Rows near named flat spaces through zero (a row that begins with a name and a colon came from that space)
pgjj: [-29  16 -30 -11  26   5  24  10  -7  30   2   3   5 -36  -9 -15  12 -11
  -3  -8  -6 -38  33  13  18  -8  -6   2  16   3  -5  43 -22]
dmbg: [  3 -20  27 -18 -26  10 -31 -16  -8  26  -5  12 -27  -7 -34  19 -47  10
   2 -19 -13  49 -33  25 -33   8 -14   3 -10  33   5 -14  42]
cqlm: [  5   8 -17   8   5  -7   5 -16  20 -12  -7   1   3 -12   8 -14  17  -9
 -13   0 -15 -12   3 -18   6   0  -8 -16  20  -3  -3   5 -17]
dmbg: [ -7  -1  18 -30 -17  -8  -3 -17 -18  39   2  -7 -31   3 -14   7 -16  26
   9 -14 -29  23 -25  10 -23 -12  19   1 -13   1   4 -22  21]
pgjj: [-16   9  45   6  -9  13 -38   4 -10  57  17  -6 -44   9  15  35  23 -26
  13  -4 -22   5   3  49   1  -6  19  13   4  -2  49   1  13]
cqlm: [  2 -27  64  33 -17  -1 -16   7  -8 -14  24   1  14  17 -18   3 -18  15
  -9   3  32  26  -1  32 -14  -5 -16  41 -31  12 -32 -10  33]
qmgp: [ 16   6  -9  18   3 -13  31  12   3 -32   2 -12  -1  34  -8  -7   6  17
  -2   9  14 -23  -2  -9  29  11  15   1  -1 -21   8 -16 -15]
hrqg: [ 15   7 -43 -10  11 -10  15 -14  20  -5   5  15  20   0  -3   9   5  15
  11  -6 -18 -14  -3 -37  -4  12 -14 -12   3  13  12   8  -4]
dmbg: [-40   8   7 -21   9  29 -37  26 -26  67 -10   2 -17 -28   5  36  -5 -21
  33  -3   8  47  -6  43 -27  -6  23   1 -22  12   2  19  14]
hrqg: [-33 -11  34  14  -5  17   5  -1 -17  33 -10   9   2 -15   1 -25   3  -6
   5   9  -9   4  -6  32 -38 -25  -7  12  -4 -20  -7  26   5]
qmgp: [ -3   9 -31   3  14  12  -7 -13  22   3 -13  18   6 -27   3   1   9 -15
   7  -5 -20  10 -14 -10 -19   0 -24 -25  12  17  -2  21  -4]
pgjj: [  9  22   7  18   7  -2  -7  31  -9  17  -3 -26 -23  35  16  50  25 -13
  21  22  22  10   5  14  33  22  46   3  -9 -15  48 -16  -8]
dmbg: [ -3 -15   6  13  -6  21  -2  27 -12 -32 -25   1   6  11  -1 -15 -24 -10
   2  14  38  14 -13  10  -2   9   6  -5  -7 -18  -9  -4  -4]
dmbg: [-30  13  10 -18   9  20 -41   0  -8  35  -9  -7 -25 -48  17   8  10 -37
  -2 -10 -10  35   2  30 -12 -25   2 -14   6  21 -27   9   4]
qmgp: [ 18  -8  17  33  -4  -2  15  -2   4 -24 -10   0  19  29  14  -2  10   6
   7  28   8   5 -14 -15 -17   0  -7   4  -8 -18  11  -7   4]
cqlm: [-16   2 -23 -30  10   2  14  22 -32  34 -29 -10  18 -21   1   9 -17  -2
  13  17  27  14  18  -9  -5   8  23   3 -11  -6   0  18  -7]
qmgp: [  5  21 -28  -1  14  12  11 -13  12   2 -21   2 -24 -11   5   0  16 -18
   4   0 -34  -8 -18  -5  -1  -6 -14 -33  26   7  23   6  -8]
pgjj: [  3   4 -36  16  19 -11  45  23  -1 -20 -10  -1  48  17   9  -9  14  16
  15  27  32 -27  17 -35   9  15  13   4 -12 -31   2  18 -28]
qmgp: [-15 -15   6 -28 -19   5 -15  12 -20  -2 -16  -5   4   9  26 -18 -14   2
  10   5  13  14  -9 -13 -17  -6  40  -8 -12 -40  -8 -19  -9]
cqlm: [ -5   1   8   4  16  -2   8  26 -15 -26  14 -12  26  12  13   3   6  17
  15  11  36  18  -1  -2  -6 -22  10  13 -41  -1 -51 -14   6]
pgjj: [ -9  10  -5 -11   9 -21  -3 -12   9  14  26  -7   5 -29  -7  -4  14   4
 -21 -19  -7 -12  31  -1  21  -8  -3  11   4  19 -34   8  -8]
dmbg: [ 11 -18  30   6 -25 -15  -1   2  -5 -28   9 -10   7  39  19 -18   0  12
  -9  10  13 -17   7 -14  10   2  25  14  -4 -40   8 -27  -7]
pgjj: [  4  10 -12  17   8 -16   0   1  25 -24  27  -1   6   4  -1  -7  22   2
 -15 -14   4 -29  21  -5  37   8   3   4   8  -2 -15   0 -21]
cqlm: [  1   3  -6 -19   9  -8  22   4 -16  10  16  -1  -4   8 -37  17 -24  45
  19 -14   1  20 -22   9 -13  -8  -3  11 -36  29 -25 -14  28]
qmgp: [ 41  -9  16  10 -16 -31  -6 -16   5 -27 -14 -23  22  19  13  22  -4  15
 -12  28  25  43  -4 -45  -3  18  11   5 -15   3 -10 -39  11]
dmbg: [ 49  -7  -9  26  -8 -34  33 -39  37 -50  20   8  18  27 -22 -12   2  32
 -27  -4 -20 -37   1 -42  18  17 -39   6  17  13  10 -13   3]
pgjj: [ 18  -8  21  34   1  25 -11  29  -8 -29 -20  -6   3  20  13  19  -6 -36
   0  31  41   9   6  16  13  16 -12   5   5   1  30   2   6]
dmbg: [  5 -11 -25   3  15  35  29   9  -3 -29 -15  28  22  -2   2 -24 -14 -21
   6  11  -2 -45   3  -6 -12  -7 -55  -9  24   5  28  37   1]
qmgp: [ 25  -5   3  30   3 -13  36 -30  16 -16  -3   9  29   8   0 -11  14  13
  -7  20 -19 -18  -3 -29 -21  -6 -42   6   8   4  10  12   8]
qmgp: [-29  25 -17  -9  26  31  10   3  -4  37   7  13 -42 -30 -21  -3  10 -20
   8 -26 -41 -29  -4  50   5 -23 -27 -13  24  25  16  35   1]
cqlm: [ 15  22 -34  -7  18 -16   9  -7  17   4  18  -3 -16  -9 -39  29  -4  20
  -3 -25  -9   4  -2   0  29  17 -10  -5  -1  46  -8  -5   6]
hrqg: [-19   8   0 -44   2   2  -4   0 -33  43 -20 -20 -22 -31   2   7 -13  -6
   1   0  -5  27   3   9  -9 -17  21  -6  -2   8 -12  -4   6]
hrqg: [ 22  -3  -5  19  -2  -5  16  -6   9 -25 -16  -2   3  10 -17   0 -11   9
  -7  10   7  11 -16 -11   1  14 -13  -6   1   7   1  -9   5]
cqlm: [  2   9   2   2  12  -4  18 -10   7 -28  28   3  -5  12  -9 -10   9  35
  11 -17 -21   4 -34   2 -18 -37 -18  -4 -24  16 -45 -22  17]
dmbg: [  9   1 -34 -26   5   0  20 -12   0  13  -3  13  -7 -13 -36   6 -29  13
  -1 -17 -19 -14  -2  -6   3  14 -25  -6  13  31  20  13  11]
cqlm: [ -4  14 -37 -14   5 -24  20   6 -10  44 -38 -23   9 -27  -7  10   0  -7
 -12  20  20   0  39 -23  31  39  40  -2  17 -16  21  20 -34]
dmbg: [-27  13   0 -25  -2 -13 -38   7  -3  27   5 -21 -20 -37   2   3   5 -11
 -17 -21  12  28  21  15  26   0  44  -3  -3   2 -46 -11 -18]
hrqg: [  2  -4 -20 -16  -6  11  -3 -39  22   0  -7  30 -11 -15  -9 -17 -10  10
   8 -23 -57   8 -46 -14 -47 -15 -35 -32  12  16   1   1  15]
qmgp: [ -3 -19  22 -24 -16 -20  -6   4 -27   0  -6 -18  24   1   3  -1 -27  29
   0  11  35  46  -1 -18 -21  -6  31  18 -39  -9 -49 -28  13]
pgjj: [ -9  10 -14  -9   7   7  19  -7  -2  12  -7   2 -18  -9  -4 -16   6  -4
  -1  -6 -27 -25  -3   6   2 -11  -6 -12  19  -5  15  11  -9]
cqlm: [-26 -30  27  -8 -33 -17  25   2 -35  23 -37  -9  25  12   5 -45 -21  35
   7  28  19  20 -13 -17 -44  -3  55  14 -26 -76 -16  -8 -13]
dmbg: [-15  23   7   9  17   3  -5   6  -7  43  -4 -12 -11  -5  14  34  32  -2
  29  12  -9  36 -16  16 -21 -15  20  -4 -22   3   0   2   7]
qmgp: [-17  -1  12 -27  -5  -9 -34   6 -20  40 -12 -22   5 -42  16  15  -5 -26
 -18   6  26  30  41   2  12   5  28  11   1   7 -21   5  -6]
qmgp: [  9  -2  17  27  -1  -3  38  10  -7 -21   7  -5  -1  41  -1 -17  11  13
   1  15   2 -40   0   7  14  -4   2  13   2 -31  25  -4  -7]
hrqg: [ 11  -8  -5 -34 -24   2  -4  -5 -13  14 -12   2 -35  24 -23  13 -40  21
  13 -14 -16  14 -33   0  -7  20  21 -11  -2  -3  40 -28  16]
pgjj: [  8 -12  56 -14 -28 -25 -60 -31   6  23  35 -11 -12  -5   7  31  -2  12
 -14 -19 -11  53  -1   5 -16  -9   9  22 -22  30 -29 -39  36]
hrqg: [ -9   3  -7 -13  -5  -6  -7 -30  22  -1  22  18 -12  -7  -6 -20   7  23
   3 -34 -47  -1 -30  -5 -24 -22  -9 -16  -2   5 -26 -11   5]
qmgp: [-19   2 -31   8  17   0  17  25   4 -14   3   9  27  -8 -17 -16  -3  17
   9  -6  29  -3   2   0   5   8  11   1 -21  -9 -41  16 -19]
pgjj: [ -8 -26  15  -4 -20  11 -47  10   5  -6   8  21  12   3 -15  12 -37  14
  14 -18  26  53 -26  12 -31  16   6   7 -36  12 -30 -13  23]
hrqg: [ 10   0  21 -19 -23  -8 -39 -31  17  21  32   3 -63 -11 -48  19 -27   4
 -30 -53 -38   8  -7  38  27  13 -14   4  21  51  10 -22  27]
hrqg: [  1   2   6  -8  -5   6 -27  12  -4   7   2  -8 -16   3  13  18   1 -24
  -3  -1  10  -1  16  10  23  12  16   0  10   0  23  -5  -4]
cqlm: [  4 -19  -5   5 -15   8 -23  -8  20 -23  -8  21  14  -5   2 -15 -16  -7
  -6  -7   3  10 -11 -12 -16  13 -13 -11   6  -3  -6   2  -2]
cqlm: [-19   8  -1 -14   9  21 -22  29 -14  -1   5  -4  -8   2  29   6  11 -21
  17  -1  14   0   4  16   6 -15  21  -7  -8 -12  -4  -2  -8]
cqlm: [  2  -9   9  -2 -18  -1   1 -30  20 -19  20  22 -24  20 -23 -26 -11  37
   5 -34 -48   2 -55   5 -31 -18 -14 -14  -7  -1 -15 -26  17]
hrqg: [-22   5  21 -12  -9  14 -11  -7 -30  55 -60 -22 -36 -36   7   1  -7 -29
  -2  22 -10  54 -20  22 -30 -12  24 -20  11 -11   6   1   2]
pgjj: [  6  -6  -8  13  13  -9  42   4 -11 -13 -19  -5  42  -4  -3 -12  -3  15
   0  29  25   1   9 -24 -13  -3 -13  11 -13  -5 -21  14  -2]
pgjj: [ 10 -17  18  27  -9  12   4   1   2 -32 -15   9   3  14 -22  -9 -25  12
   1   7  14  30 -37  11 -25   2 -20  -1 -14   5 -17 -10  19]
hrqg: [  5  -5 -25 -59  -1  18 -16  15 -22   7   4   8  -7   4  10  22 -31 -10
  17 -12   1 -14  11 -10   7   6   2  -6   4  16  36  -4  12]
dmbg: [ -5   1  -9  15  13  14  11   6   2   8  -6  16   9  -3 -14   9  -3   5
  20   4  -1  10 -18  11 -23   1 -20  -1 -12  12   3  19  11]
hrqg: [  2  -2   9  16  -7 -13  15 -19  11  -3   2   3  -8   3 -26 -14  -3  26
  -6  -9 -17  10 -25   4 -13  -3  -5   0  -6   0 -18  -9   6]
[ 26 -21   8 -27 -36 -13 -59 -17  22 -20  27  10  -6  20   6  21 -26   7
  -9 -29  -3  17  -4 -23   8  28  12   0  -2  12  11 -40  15]
qmgp
[-28 -37  12  -8 -19   8 -18  17   0 -18  31  29  38  -1   5 -49 -20  -3
 -14 -20  24 -50  40   6   6   3  -2  28   2 -32 -18  26 -17]
dmbg
[-14 -11 -10  41   9  25  25  12  16 -27  -2  38  36  20   8 -34  15   5
  28  10  -2 -27 -24   0 -37  -8 -24  -5  -9 -34   5  33 -11]
qmgp
[ -2  -5  48  32 -12   8 -40  -7  19  -4  32   7 -23   4  -1   4  14 -21
 -18 -17  -9  -3   6  42  12  -5 -18  16  10  14   2  -2  12]
pgjj
[ 28 -10   4  32   2   8  31 -20  16 -44  -5  17  15  21  -1 -19   2   5
  -2  15 -19 -21 -23 -16 -22 -11 -54  -6  12   5  15   4  14]
dmbg
[  4  -6  -8  22  -9   7  15  -5   7   0 -34  12   9  19   8  -8   4   3
  20  23  -9  10 -33 -17 -33  12   7 -18   1 -35  33   5  -8]
hrqg
[  7   6   4  24  -9 -29   1 -17  25  -3   9  -9 -11  -1 -23  -6  11  14
 -25 -12  -5   1   3   0  25  17  12   3   7  -2 -15 -11 -13]
cqlm
[  5   5  -1 -18   3 -15  10  -5  -8 -19   7 -17 -10  -6 -18  -7 -14  24
 -13 -13   5  16  -8  -3  10 -15   3  -1 -13  19 -49 -28   9]
hrqg
[  5   5  29  28   4  12   7   3 -14   9 -29 -16  -5   7  25  12  21 -24
   8  39   3  21 -10   9 -19 -13  -3  -2   2 -11  22   2   7]
qmgp
[ 22   2  -7  49  16  -5  13 -11  36 -65   3   6  30  -1   5 -19  23  -4
 -18  10  10  -4  -5 -21   3  -6 -41  -8   5  12 -39   2  -8]
hrqg
[-30  14   6  -1   9   9 -35   1   5  48   5   0  -2 -35  38   9  41 -45
   0   0 -13  -7  34  15   3 -10  12   0  18  -7  11  31 -19]
hrqg
[ -9   8  -1  -5  -6 -24  35 -19  -9  33 -18 -16 -10  -6 -11 -20   8  20
  -9   8 -22  -8   0  -9  -2  -3  25   0   8 -28   5   1 -16]
cqlm
[ -6 -23  26  -6 -15 -10 -29 -13   3   6  19  11  25 -14  -5   1 -17  17
  -5 -12   9  34   0  -3 -31  -5  -9  20 -26  17 -44  -4  23]
pgjj
[-15   6  12  -5   4   4   8  13 -29  21 -32 -25  -2 -12  23  -5   9 -18
   0  29  16  14  10   4  -3 -13  27  -2   1 -24  -3   3 -12]
qmgp
[ -1  -4 -21 -65 -13 -18 -32 -31   3  25   9   1  -9 -41  -9   4 -27   6
 -20 -36 -23  16  13 -23   1   3   2  -9  10  34 -23 -12   8]
qmgp
[ -2   7  13   2 -12   0  -4 -30  -2  16 -51 -18 -42 -27 -13 -11  -8  -4
 -14   6 -26  62 -48   8 -30 -12   7 -33  10   2 -21 -22   7]
hrqg
[ 15   9  13  14   8 -17  -2 -16  15 -50  13 -22 -13 -19 -20 -14   1   8
 -40 -15   8  24  -5   5  24 -21 -22  -4  -1  39 -81 -31   7]
hrqg
[-53  17 -26 -25  16  24  22  38 -23  27   8   2 -32 -13  -7 -41   7 -18
   2 -24  -7 -73  30  46  43 -13  30  -3  26 -38  14  35 -43]
qmgp
[ 15  21   7 -20   7 -18   1 -14 -23  29 -36 -48 -24 -29   9  31   5 -16
 -18  25   3  48   9 -11  11  -7  17 -10   8  25  -9 -22   7]
qmgp
[ -7  12 -25  13  14  -6  -2  -3  24  15   9  12  28  -5  29   6  42 -11
  14   6 -11 -23  19 -23  -1   8   5  -4   7 -16  19  27 -25]
hrqg
[  7   3  12  20  10  -9  30  -6 -11   2 -21 -16  19  -4   4   0  11   5
  -1  32   9  16  -1 -11 -18 -12 -10   7  -9  -1 -12   4   5]
qmgp
[-16  20 -20  -9  22  -4  -9  18   1  21  17 -10  -2 -30  -1  13  16 -22
 -13 -12  15 -21  48  15  46   8   9   8  12  17  -9  23 -21]
pgjj
[ -9  12  27   3  13   9   3  -4  -5   0  35  -2 -28   2 -10   2  13  11
   5 -20 -26  -2 -18  39  -8 -44 -23   8 -13  28 -28 -10  26]
cqlm
[ -3  12 -25  42  24  18  32 -10  22  -4 -27  19  22 -14  19 -20  39 -29
   6  25 -23 -31  -2 -12 -19  -7 -38 -21  30 -14  27  48 -22]
qmgp

Rows near named flat spaces through zero
gt-jd: [ -5  -3  17 -24  18   8  17  -9 -16 -31  10   2 -11  10  30  12  26  -3
  -4  49  17   6   9 -22   7   1 -10  16  -1   5   3  30  24]
tb-qz: [  4   6   3  19  -1  -7   7  11  14   0   0   7   4   5 -30  -5 -10  18
  25   7  -1  14  -4  29  -5  -6   3 -13   7 -15  15 -46   1]
sm-nc: [ -9  13 -13  27   8 -37 -12  39  14  -8  38  26  -5   2  13 -16  34 -12
 -37   4  -2   4 -16  -4 -16 -14   9  -8   9 -29  23  -2  19]
sm-nc: [ -3   8 -23  14  -7 -33  -5  43  14  -6  12  14 -10 -20 -10 -13  12 -12
 -35  -2  -3   1  -6  19 -19  16   2  -5   5 -34   3 -26   4]
tb-qz: [ 43  -7  16   6  15  31 -19 -44 -18  77  30   1  29  31   3  12  -5  21
  56 -62 -32 -23  -9 -16  11 -30  14  -8 -10  38  14  12  -5]
bb-jm: [-10  -4 -35   5 -19 -17 -45  34   7 -10 -31   7  12 -27  -8 -24 -10 -22
 -29 -44   0 -30   1  14 -11  16  19   8  10 -26 -16 -11   0]
lc-jf: [ 18  -7  -5   4  37   5   7  -8  -2  26  36  16  25  25  19   4  -3   4
  17  -9 -17 -14  23  -2  11   0  15  -3 -11  30  -9   3   8]
bb-jm: [-11   1 -10  30  10  -4 -13   4  18   4   1   8  23  17  -2 -18 -22   1
   8 -20  -6  -3   7   9   8 -20  23 -19   5  12  -3 -12  -9]
gt-jd: [-17   2 -11   9  -2  -4 -18   8   2 -26 -20   5  15  -1  -1 -12 -10  -5
  -2  -3   8  -5   4  -1   1  -3   9   8  15  -2  -2  -1   4]
bb-jm: [ -3  32  22  -8 -19 -12   1   4 -22 -40 -18  13  11  -2  -7   8  18  15
  30  30  12  27 -20 -14  -5  16 -35  34  27  -1  13 -14  20]
bb-jm: [  2   1  26   0  -4  10   2 -30  -8  10   8  -5  -2  18   1  17  15  14
  23   3   0  10 -21 -25   4 -26 -11  11   3   5  32  25  10]
lc-jf: [ 13 -30  16 -59  19  54  49 -33 -26   0   3 -47 -64 -20  33  20   6 -15
 -34  56  22  -3  29  -7   9  12 -12 -26 -36  16 -35  46 -25]
sm-nc: [-10  18  22  26  23   2   9 -13   3   5  39   7   2  37  39 -11  15   2
  -2  15  -1  23  -9 -31  12 -44   4 -32  -1  36   6  30 -10]
gt-jd: [ 17 -13 -18   6  29   7  14  -1  -2  35  46  -2 -10   1  12   3   3  -8
 -25  -7 -15 -12  14   1  -3  -4  12 -23 -15   9  -2  10 -11]
sm-nc: [-34  12  13  25  19 -30  39  33  43 -24  43   6 -43  18  40 -25  26 -17
 -61  62  17  40   1   4   2 -29   8 -59 -21  -9  -9   7 -12]
tb-qz: [ 36 -16 -45  -6 -12   3 -17  18 -15  38  -3  -7  -6 -49 -50   7 -14  -3
 -12 -48 -20 -34   1  35 -28  36   2   8   6 -37   6 -39  -8]
bb-jm: [ 10 -12   3   5   5  17 -11 -22  -4  27   7  -6   7  11  -5   6  -4   8
  18 -25  -9 -13  -5  -7   3 -22  11  -2  -2   5  18  12   0]
sm-nc: [-13  -4  13 -19   8  21  22 -26 -15 -26  -9 -17 -10   4  18  12  -2  -2
  -2  38  16  11  12 -22  12  -1 -13   7  -1  23  -8  34  -5]
tb-qz: [ -7  12  21  21   7 -38  18  31  45  -1  24  28   1  29   2 -13  15  11
  12  22  -2  25  -5  29   3 -10  10 -22 -15 -20   6 -43  19]
gt-jd: [  5  15  11  -8 -23  -3 -15   0  -9  -7 -31   5  18  -4 -12   0  -6   9
  31 -14   0   2 -10   2   1  16 -13  20  10   4  -8 -19   3]
gt-jd: [  9 -11  13 -25 -37  -2 -30   1   8  -1 -62   2  20  -8 -36   6 -14  15
  52 -32   2 -20  -8  28   2  23   1  38   0 -30  -1 -37  25]
sm-nc: [-21   0 -18  36  13   4 -32   1  11 -11 -12   8  35  19   6 -29 -30  -5
   5 -28   0 -12  12  -2  12 -31  33 -17  16  22  -6   3 -11]
tb-qz: [-47  -8  33  15   2  -8  51 -43  45 -16  -4 -12   5  48  -5  25 -20  18
  22  47   7  45   5 -15  31 -28  -7   9 -17  24  21  26   0]
gt-jd: [ 10 -34 -19   1  40  13  19 -20   4  35  49  -6  -7  13  12  18   2  -6
 -21  -1 -14 -21  24  -7   5 -12  20  -5 -20   7  14  33   5]
lc-jf: [ -8  17   9 -11 -57  -6 -45  32  -4 -45 -79  -4  -8 -37 -34 -25  -2   2
  15 -10  26   0 -29  28 -17  12  -9   9  27 -51  -3 -47   5]
lc-jf: [ 23   0  14 -27   7  12   4 -15 -27  14  16   1  -3   1  19  17  24   2
  10   3  -4  -8  -3 -21   0  10 -14  18  -5  11   1  21  14]
tb-qz: [ 29  -6  -9  -5  -2  21 -19 -29 -28  51  12  -8  13  -6  -4  16  -3   2
  12 -54 -24 -25  -9 -22  -3  -1  -2  13   1  21   8  24 -10]
sm-nc: [ 27  -8  -2 -23 -16   6   6   5  -4  27 -10 -10 -17 -26 -24  10  -3   4
   5 -15  -8 -10  -1  26 -10  29  -9   0 -14 -19 -10 -27  -7]
gt-jd: [  4 -14  18 -43  17   6  47 -24  -6   1  18  -7 -16   9  29  34  16  -3
  -7  43   2   6  22 -18  15  28 -20  24 -30  21 -17  36  13]
gt-jd: [-20 -13 -31  30   6  -7   1 -11  21  18   6  -6  18   6 -13   1 -33  -7
 -19 -29 -16  -6  12  -3   6 -10  17  -3  -2  16   3  15 -21]
gt-jd: [ 43 -21  29 -39  15  23  -7   2 -20  11  17   5 -29   1   7  10  46  13
  27  20  12 -23  -7  15 -10  -8   6   1 -11 -44  26 -12  46]
tb-qz: [-21  -1 -28   1 -27 -18   5  14  11 -27 -41  -8   4 -31 -43   5 -29  -3
 -13   2   4   6   6  21  -9  36 -12  26  12 -21  -4 -26  -8]
gt-jd: [-32 -22   3   6   2   6  -2 -45   9 -15 -18  -7  28  28 -12  27 -17  11
  25   2   3  -1   3 -30  18 -23   4  48  10  11  38  43  22]
bb-jm: [  9  -4  11 -14  18   8  48   1   4   1  23 -10 -33  -2   7   8   5   2
 -11  48   6  19  17  17   2  11 -10 -27 -22   3 -15 -12 -11]
tb-qz: [ -6  10  13  10   5  11  14 -13 -12 -13  14  -9 -16   5   1   4  11   8
  -1  30   9  22 -14 -17  -3 -24 -13 -10  13   3  25  14  -5]
bb-jm: [-10  -7 -14 -10  -8 -14 -15  -8  -3   5  -4   4  17  -3  13  14   6 -15
 -18 -26 -10 -18   0 -29   3  16  -3  41  -2   7  -1  41  13]
bb-jm: [ 19 -36  13   1  21  31  18 -37  13  58  34 -22 -24  21  -3  17  -2  11
   9  -9 -11 -11   2   5   8 -40  21 -32 -30  -2  25  19  -8]
lc-jf: [ -9  18  -7  20 -14  -9  -8  18   3 -30 -30   7  17  -8 -36 -14 -23  13
  24   5   6  15  -4  24  -6   7  -5   1  27  -9   4 -49  -4]
sm-nc: [-15   2  34 -17   0   4  31 -32   0 -21  -6  -6   1  25  11  25   6  13
  25  42  10  26   0 -24  18  -2 -22  26  -6  21   8  26  14]
tb-qz: [  4   3 -25   2 -14  -4  -6  22  -9 -15 -18  -4  -8 -35 -34  -4 -10  -2
 -12  -1   4  -3  -1  23 -20  22  -7   4  19 -28   3 -33  -6]
sm-nc: [ 27 -12  30   5  10  17 -11 -17  13  57  25   1  -2  32  12  -5   9  14
  34 -33 -13 -12 -12   8   9 -41  25 -35 -25   3  10  -3   2]
lc-jf: [ 16 -10   5 -26  -7   8 -38  14  -7 -10 -38  12  18  -5   1 -13  -1   1
  31 -23   8 -33   8  22   2  16  16  15   1 -17 -20 -25  25]
lc-jf: [ 36   7   8 -15   6  -1 -42  12 -21  15  -2  32  40  11  13  -7  16   9
  48 -39 -11 -32  -1   3   0  13  10  24   7   3  -8 -22  36]
bb-jm: [ -7   3 -10  22   8  -3 -11   5  11   1  -1   8  21  11  -1 -15 -19   1
   7 -15  -5  -3   8   7   6 -10  17 -13   5  13  -7 -12  -8]
sm-nc: [ 28 -12 -10 -21  -5  13   0  12 -10  25   3 -13 -31 -31  -9   0   6  -7
 -19 -12  -3 -18   1  22 -15  18   0 -17 -14 -24 -12 -15 -11]
tb-qz: [-18  10  -8  -4 -22 -15  -3 -14  -6   1 -10  -4  12  -7   7  16   0 -12
 -20 -20  -9   4 -11 -37   2  18 -21  37   3  20  -4  41  -7]
lc-jf: [ 21   8   9 -12   2  15 -12   8 -22  11  13  -4 -22 -11  26 -14  23  -9
 -16  -5   4  -8  -9  -7  -8  -6  -1 -27  -4   1 -14   8  -9]
bb-jm: [ 34 -27 -20 -30   4   7   2   1 -11  28  -1  -1   2 -22 -26  22  -6   4
  12 -19 -14 -33  18  26  -8  40   2  27 -11 -21  -2 -22  17]
lc-jf: [ -3   5 -16  15  -2  -5 -35  30  -1 -18  -9  10   2 -12  -1 -28   4  -9
 -14 -13   8 -14  -5  12 -12 -11  18 -14  19 -24   2 -18   4]
lc-jf: [-20  44   7  37 -35 -21  27   2   3 -20 -10  -7  -5 -11 -47   4 -14  21
   9  23   0  61 -34  -1 -13  -1 -42  -4  31   2  26 -33 -31]
[  9  -7  28  10   8   2  26 -10  21  10  15   2  -8  25 -30  13   3  32
  46  28   1  21  -8  26   2 -23   1 -10  -6 -22  39 -37  18]
bb-jm
[-21  -5 -35  14   9   5 -10  24 -11 -62 -20  -4 -10 -27 -23 -16 -10  -8
 -27  35  26  -2  12  15 -17  -3   8   1  37 -33  18 -16   5]
lc-jf
[  9 -14 -31  17  14  19 -48  10 -10  13  -1   1  12  -8   5 -29 -13 -14
 -14 -47  -3 -40   8   6  -6 -24  38 -25  12  -3  -4   2  -9]
sm-nc
[ 17  -7  -7  14  19   8   9   8  12  12   6   5  10   8 -24  -9 -25  16
  30   1  -6  -2  19  42   1  -2  18 -26  -2  -2  -3 -52  -5]
bb-jm
[-28  -4  -6  12 -13 -37  26  22  49 -21 -19   7   3   2 -32   2 -20   5
  -1  22   2  21  10  37   3  20   1   9 -10 -26  -1 -41   7]
tb-qz
[-15  16  23  23   6 -18  16 -13  15 -15   8  20  32  40 -10  11  -2  27
  48  23  -3  31  -7  -8  13 -16  -9  19  12  16  28 -14  21]
bb-jm
[-27   3  -8  21 -10 -12  14  -1  12  -4  15 -15 -29  -9  -2   2   8 -12
 -49  13   4  21 -18 -18  -9 -20  -8 -13   2 -12  22  29 -19]
lc-jf
[  9 -14  -5  -9   7  -4 -36  11   0  16  11  13   5   5  29 -10  24 -16
 -15 -33  -4 -35  -2 -10  -1 -10  24   5  -9 -14  -1  24  23]
lc-jf
[  3  -4   0 -21 -10  -8   1  -4 -10  -1  -4   2   0 -10  -1  19  14  -3
  -3   0  -2  -6  -4 -13  -4  23 -15  36  -1  -9   6  14  18]
bb-jm
[ 32  -2  17 -20  26  31  22 -13 -14  33  23  -7 -10  10  31  -3  -3   1
  11   5  -6  -5  22   7  12   4   4 -40 -28  40 -41  -1 -23]
lc-jf
[  3 -22 -21  -5   2   5  19   8   7  -1   0 -16 -29 -25 -32   9  -8  -1
 -21  19   5  -4  11  29 -13  11   2  -6  -4 -36  14 -19  -3]
tb-qz
[  9 -27 -18   6  55   8  11 -11   7  36  60   9   8  29  42   2   4 -14
 -23  -7 -17 -26  33 -13  14 -17  33 -18 -26  29  -9  38   4]
lc-jf
[ 18  -5  -9 -20   0  -1   7  11 -10  -1  -5   3  -2 -18 -15   9   0   2
   6   6  -2  -9  11  19  -8  34  -8  16  -2 -13  -8 -24  10]
bb-jm
[ 10   9  14   4  -2  11  -9 -16 -16   2  -4   3  15  10  -9   6   1  17
  37  -5  -2   4 -12 -10   1 -11  -8  11  16   9  18  -4   7]
bb-jm
[-60  -6 -23  45   0 -19  35 -22  44  -2  11 -21  -3  14  -5   6 -35 -14
 -52   9  -6  32   7 -22  14 -25   4 -14  -9  26   7  45 -41]
gt-jd
[-34 -27   5 -13   3  -1  40 -38  22   0   4 -24 -17  13  12  33  -4  -9
 -29  28   3  12  12 -29  18  -3  -8  22 -27  13   7  63  -2]
tb-qz
[ 14  -5  19 -28 -16  -6  27  -1   6  12  -2  -6 -23  -9 -14  23  14   9
   9  18  -1  10  -6  15  -4  25 -21  13 -20 -21   2 -15  10]
sm-nc
[-15  -2  13  -3   9 -11  43   5  24  -9  21  -6 -33   7  15   4  12  -5
 -29  48   9  26   7   5   5  -2  -6 -22 -23  -4  -6   7  -6]
bb-jm
[ -2  29  11   7  -4  -4   4  18 -10 -36 -13   9   5  -3  -6 -15  -1  10
  18  29  13  25  -4  11  -4   7 -15  -9  21   5  -8 -36  -3]
bb-jm
[  4  24  21   1  -2  -7  25 -14 -10   6  21   3   1  11   8  15  14  11
  11  17  -7  29 -14 -23   2   4 -29   7   1  25   6   9  -5]
sm-nc
